Below is a small trained network, with its code and all its weights. Each question gives an input and a target symbol and asks what happens when units are switched off, that is, made to give their printed mean instead of their output.

import numpy as np


def w(rows, s, z=0):
    codes = np.array(rows[::2]) - 128.0
    scale = np.full(codes.shape[1], s)
    scale[-1] = z or s
    return codes * scale


def f(y):
    return np.maximum(y, 0)


def softmax(a):
    e = np.exp(a - a.max(-1, keepdims=True))
    return e / e.sum(-1, keepdims=True)


def log_softmax(a):
    a = a - a.max(-1, keepdims=True)
    return a - np.log(np.exp(a).sum(-1, keepdims=True))


def net(x, mask):
    ids = ['ΞΠΨαεζηθλμστφ'.index(c) for c in x.split()]
    T = len(ids)
    res = E[ids] + P[:T]
    u = 0
    for l in range(3):
        r = res
        for j in range(3):
            rows = slice(3 * j, 3 * j + 3)
            q, k, v = (r @ M[l][rows].T for M in (Q, K, V))
            z = softmax(np.where(np.tri(T) > 0, q @ k.T / 3**0.5, -1e9)) @ v
            o = O[l][rows]
            res = res + np.where(mask[u + j], z, o[:, -1]) @ o[:, :-1]
        u += 3
        y = f(res @ A[l][:, :-1].T + A[l][:, -1])
        res = res + np.where(mask[u : u + 4], y, B[l][:, -1]) @ B[l][:, :-1]
        u += 4
    return log_softmax(res[-1] @ U[:, :-1].T + U[:, -1])


Q, K, V, O, A, B = {}, {}, {}, {}, {}, {}
E = w([
[122,99,118,230,46],'Ξ',
[246,161,130,157,167],'Π',
[186,136,191,103,122],'Ψ',
[158,68,94,83,109],'α',
[140,75,218,80,171],'ε',
[123,220,157,130,142],'ζ',
[97,47,109,95,207],'η',
[156,97,131,165,224],'θ',
[58,201,67,148,186],'λ',
[72,151,234,70,119],'μ',
[26,108,144,93,185],'σ',
[167,255,113,166,140],'τ',
[187,141,47,155,193],'φ',
],0.0072)
P = w([
[152,90,165,178,250],'0',
[168,95,149,187,204],'1',
[157,115,149,163,189],'2',
[151,124,147,152,171],'3',
[142,137,132,135,160],'4',
[132,164,125,100,155],'5',
[127,172,112,80,142],'6',
[124,186,94,45,126],'7',
[118,190,91,48,116],'8',
],0.0027)
Q[0] = w([
[139,175,140,138,137],'L0H1',
[116,52,120,123,96],'L0H1',
[167,93,117,110,143],'L0H1',
[160,154,114,198,125],'L0H2',
[115,120,138,176,94],'L0H2',
[100,108,128,98,81],'L0H2',
[152,105,105,191,185],'L0H3',
[2,148,156,131,139],'L0H3',
[171,10,184,101,135],'L0H3',
],0.042)
K[0] = w([
[124,140,153,179,123],'L0H1',
[134,123,105,42,127],'L0H1',
[184,96,107,103,134],'L0H1',
[170,130,92,63,151],'L0H2',
[140,136,125,100,183],'L0H2',
[130,132,133,192,157],'L0H2',
[124,95,98,201,183],'L0H3',
[53,167,178,45,204],'L0H3',
[141,4,178,126,97],'L0H3',
],0.038)
V[0] = w([
[82,92,81,209,60],'L0H1',
[153,161,144,62,202],'L0H1',
[95,154,59,53,244],'L0H1',
[122,102,108,161,85],'L0H2',
[114,127,134,119,146],'L0H2',
[106,84,109,186,13],'L0H2',
[115,129,154,162,134],'L0H3',
[173,128,79,29,112],'L0H3',
[65,123,202,254,148],'L0H3',
],0.0065)
O[0] = w([
[191,63,147,41,127,30],'L0H1',
[84,186,137,223,119,218],'L0H1',
[149,158,212,254,95,226],'L0H1',
[169,190,88,103,145,84],'L0H2',
[129,110,144,133,125,145],'L0H2',
[226,229,34,21,153,8],'L0H2',
[101,154,129,95,119,133],'L0H3',
[189,43,129,209,145,121],'L0H3',
[45,237,125,11,100,138],'L0H3',
],0.0043,0.0017)
A[0] = w([
[112,86,96,89,73,29],'L0N1',
[205,174,1,92,63,58],'L0N2',
[105,198,137,48,123,213],'L0N3',
[105,118,101,231,14,2],'L0N4',
],0.008,0.0035)
B[0] = w([
[157,167,133,78,112,128],'L0N1',
[98,109,192,166,171,151],'L0N2',
[109,130,169,205,192,252],'L0N3',
[13,196,195,2,47,141],'L0N4',
],0.0083,0.0022)
Q[1] = w([
[102,90,164,219,192],'L1H1',
[159,133,162,77,187],'L1H1',
[176,81,177,229,234],'L1H1',
[120,130,137,127,58],'L1H2',
[132,121,125,146,174],'L1H2',
[142,175,93,1,155],'L1H2',
[138,124,124,125,132],'L1H3',
[143,175,71,34,147],'L1H3',
[114,112,106,89,176],'L1H3',
],0.02)
K[1] = w([
[129,165,103,80,32],'L1H1',
[89,119,110,206,112],'L1H1',
[54,149,54,39,4],'L1H1',
[81,168,112,149,81],'L1H2',
[148,102,131,115,133],'L1H2',
[137,156,151,210,221],'L1H2',
[117,110,129,154,121],'L1H3',
[98,108,208,189,140],'L1H3',
[155,136,161,187,99],'L1H3',
],0.021)
V[1] = w([
[167,97,165,169,255],'L1H1',
[180,127,162,132,224],'L1H1',
[115,129,115,131,103],'L1H1',
[116,137,148,126,174],'L1H2',
[114,149,137,134,193],'L1H2',
[158,185,123,160,194],'L1H2',
[137,108,131,113,117],'L1H3',
[127,96,95,145,84],'L1H3',
[140,141,163,107,149],'L1H3',
],0.0092)
O[1] = w([
[113,79,142,253,109,254],'L1H1',
[111,112,156,211,130,173],'L1H1',
[132,135,126,107,133,116],'L1H1',
[125,108,136,176,142,175],'L1H2',
[121,102,151,181,141,178],'L1H2',
[91,91,204,162,143,155],'L1H2',
[118,142,123,111,106,108],'L1H3',
[138,143,102,58,97,91],'L1H3',
[110,137,143,175,144,144],'L1H3',
],0.0073,0.003)
A[1] = w([
[150,111,100,109,4,99],'L1N1',
[114,117,71,113,143,4],'L1N2',
[161,162,105,150,135,31],'L1N3',
[169,60,73,110,49,125],'L1N4',
],0.018,0.003)
B[1] = w([
[195,154,131,23,238,191],'L1N1',
[140,136,166,136,110,136],'L1N2',
[131,141,94,151,102,151],'L1N3',
[56,103,124,197,8,255],'L1N4',
],0.012,0.0027)
Q[2] = w([
[4,160,128,106,138],'L2H1',
[129,26,66,106,192],'L2H1',
[165,172,168,76,207],'L2H1',
[135,125,142,162,119],'L2H2',
[120,140,147,129,118],'L2H2',
[130,127,120,111,102],'L2H2',
[171,119,120,121,196],'L2H3',
[101,70,92,189,32],'L2H3',
[127,135,140,154,155],'L2H3',
],0.034)
K[2] = w([
[4,160,120,138,106],'L2H1',
[123,39,47,86,202],'L2H1',
[125,86,156,221,138],'L2H1',
[152,150,74,133,100],'L2H2',
[113,125,145,130,118],'L2H2',
[129,145,118,103,112],'L2H2',
[114,120,151,194,94],'L2H3',
[129,166,103,46,101],'L2H3',
[120,86,132,153,77],'L2H3',
],0.034)
V[2] = w([
[53,12,53,159,128],'L2H1',
[75,126,78,88,252],'L2H1',
[7,225,124,129,47],'L2H1',
[144,156,152,114,179],'L2H2',
[89,129,34,162,160],'L2H2',
[170,221,141,109,126],'L2H2',
[164,3,127,71,157],'L2H3',
[150,125,243,136,73],'L2H3',
[232,123,95,190,127],'L2H3',
],0.013)
O[2] = w([
[122,53,20,55,129,226],'L2H1',
[57,48,83,205,144,73],'L2H1',
[10,216,126,73,203,142],'L2H1',
[185,145,117,108,141,68],'L2H2',
[91,84,68,126,123,157],'L2H2',
[207,136,144,83,217,9],'L2H2',
[192,19,93,98,101,95],'L2H3',
[102,148,173,109,74,215],'L2H3',
[194,127,111,166,57,165],'L2H3',
],0.011,0.013)
A[2] = w([
[122,122,190,106,80,130],'L2N1',
[137,191,80,247,139,141],'L2N2',
[104,36,194,153,140,1],'L2N3',
[165,249,23,238,131,86],'L2N4',
],0.019,0.0045)
B[2] = w([
[159,159,147,183,115,245],'L2N1',
[159,201,2,158,176,253],'L2N2',
[131,83,226,96,206,208],'L2N3',
[131,39,212,13,72,203],'L2N4',
],0.018,0.016)
U = w([
[117,57,144,76,137,110],'Ξ',
[183,100,77,181,202,235],'Π',
[161,159,155,18,147,121],'Ψ',
[247,114,125,125,89,44],'α',
[77,91,115,150,33,254],'ε',
[197,166,150,204,96,14],'ζ',
[53,211,169,182,141,43],'η',
[153,213,97,129,130,182],'θ',
[56,111,50,78,154,79],'λ',
[183,20,48,107,111,60],'μ',
[154,151,221,105,123,177],'σ',
[99,206,192,80,138,60],'τ',
[3,137,138,116,169,99],'φ',
],0.0053,0.0064)

Each question gives the input, a string of symbols that net reads in full, and the target symbol t.
The units are the heads (3 rows each of Q, K, V and O) and the neurons (one row each of A and B). Each row of codes is followed by its name. A weight is (code - 128) times the scale printed after its matrix; where a second scale follows, it is the last column's (O, A, B and U).
mask holds one flag per unit, layer by layer, with each layer's heads first. A switched-off unit (its flag False) gives its mean, the last column of its rows in O or B, instead of its output. The means were averaged over made-up inputs and are rounded, as every weight is.
A unit's drop is (log p(t) with every unit on - log p(t) with that unit switched off) / (log p(t) with every unit on - log p(t) with every unit switched off).
The circuit of an input: a set's keep is (log p(t) with only the set's units on - log p(t) with every unit switched off) / (log p(t) with every unit on - log p(t) with every unit switched off). Starting from the 12 units with the biggest drops (on a tie, the unit counted first), units are removed one at a time, each time the one whose removal leaves the highest keep (on an exact tie, the one counted first), for as long as the keep stays at least 0.8.
circuit, biggest first: the units of the circuit, biggest drop first
unit that matters most: the unit with the biggest drop
k most important neurons: the k neurons with the biggest drops, biggest first
top k neurons in layer l: the k neurons of layer l with the biggest drops, biggest first
which heads matter: for each layer, one digit per head in row order, 1 if its drop is at least 0.15 and else 0, layers parted by /
input α φ θ ε Ξ θ, target Ψ: circuit, biggest first : L1H1; L2H1; L0N4
input Ξ ε φ ζ ζ ε, target Π: unit that matters most : L0H2
input τ ζ η, target Ξ: circuit, biggest first : L2N3; L2N2; L2H1
input α α μ, target η: 4 most important neurons : L1N1; L1N4; L2N4; L2N1
input θ α α λ θ θ ζ, target θ: 3 most important neurons : L2N2; L1N4; L2N3
input ζ ζ α α α Ξ σ ζ, target τ: circuit, biggest first : L2H1; L0N4
input ζ ζ λ α α σ μ α, target φ: which heads matter : 000 / 010 / 101
input Ξ τ α λ ε μ θ, target Π: circuit, biggest first : L2H1; L1N4; L2N2; L2N4
input ζ Π α φ λ α μ Π α, target η: 4 most important neurons : L0N3; L1N4; L2N4; L1N3
input Ξ ζ ζ ζ α α α φ, target Π: 3 most important neurons : L2N2; L1N4; L0N2
input η λ θ θ θ α θ Ξ, target μ: 3 most important neurons : L1N1; L0N4; L1N4
input α α Ξ α λ μ α, target Ψ: 2 most important neurons : L0N2; L0N3
input φ μ α Ψ, target ζ: 2 most important neurons : L2N1; L1N4
input α ε μ Ξ ε, target Ψ: top neuron in layer 0 : L0N3
input α ζ Ξ Π α σ φ, target Ψ: 2 most important neurons : L0N3; L2N2
input λ σ α α α μ α Ξ, target φ: which heads matter : 001 / 010 / 101
input Ξ ζ Π θ θ ζ λ, target Π: which heads matter : 100 / 010 / 100
input θ α ε α α θ, target ε: 4 most important neurons : L2N2; L1N4; L1N1; L2N3
input η ζ θ θ α ε, target σ: 2 most important neurons : L2N2; L2N3
input α α α α μ θ, target Π: unit that matters most : L2H1
input λ ε λ Ξ φ, target φ: circuit, biggest first : L0H3; L2H1
input λ θ Ξ α Π ζ, target φ: which heads matter : 101 / 110 / 101
input α α ζ φ α ε τ θ α, target σ: top 2 neurons in layer 1 : L1N4; L1N1
input μ ε α φ, target μ: which heads matter : 000 / 000 / 100
input α φ ζ θ σ ε α, target μ: 2 most important neurons : L0N3; L2N4
input σ Ξ α α, target λ: 2 most important neurons : L0N3; L2N1
input θ α τ ζ τ η Π ζ α, target Ψ: unit that matters most : L2N4
input ζ α θ σ, target φ: 2 most important neurons : L1N4; L1N1
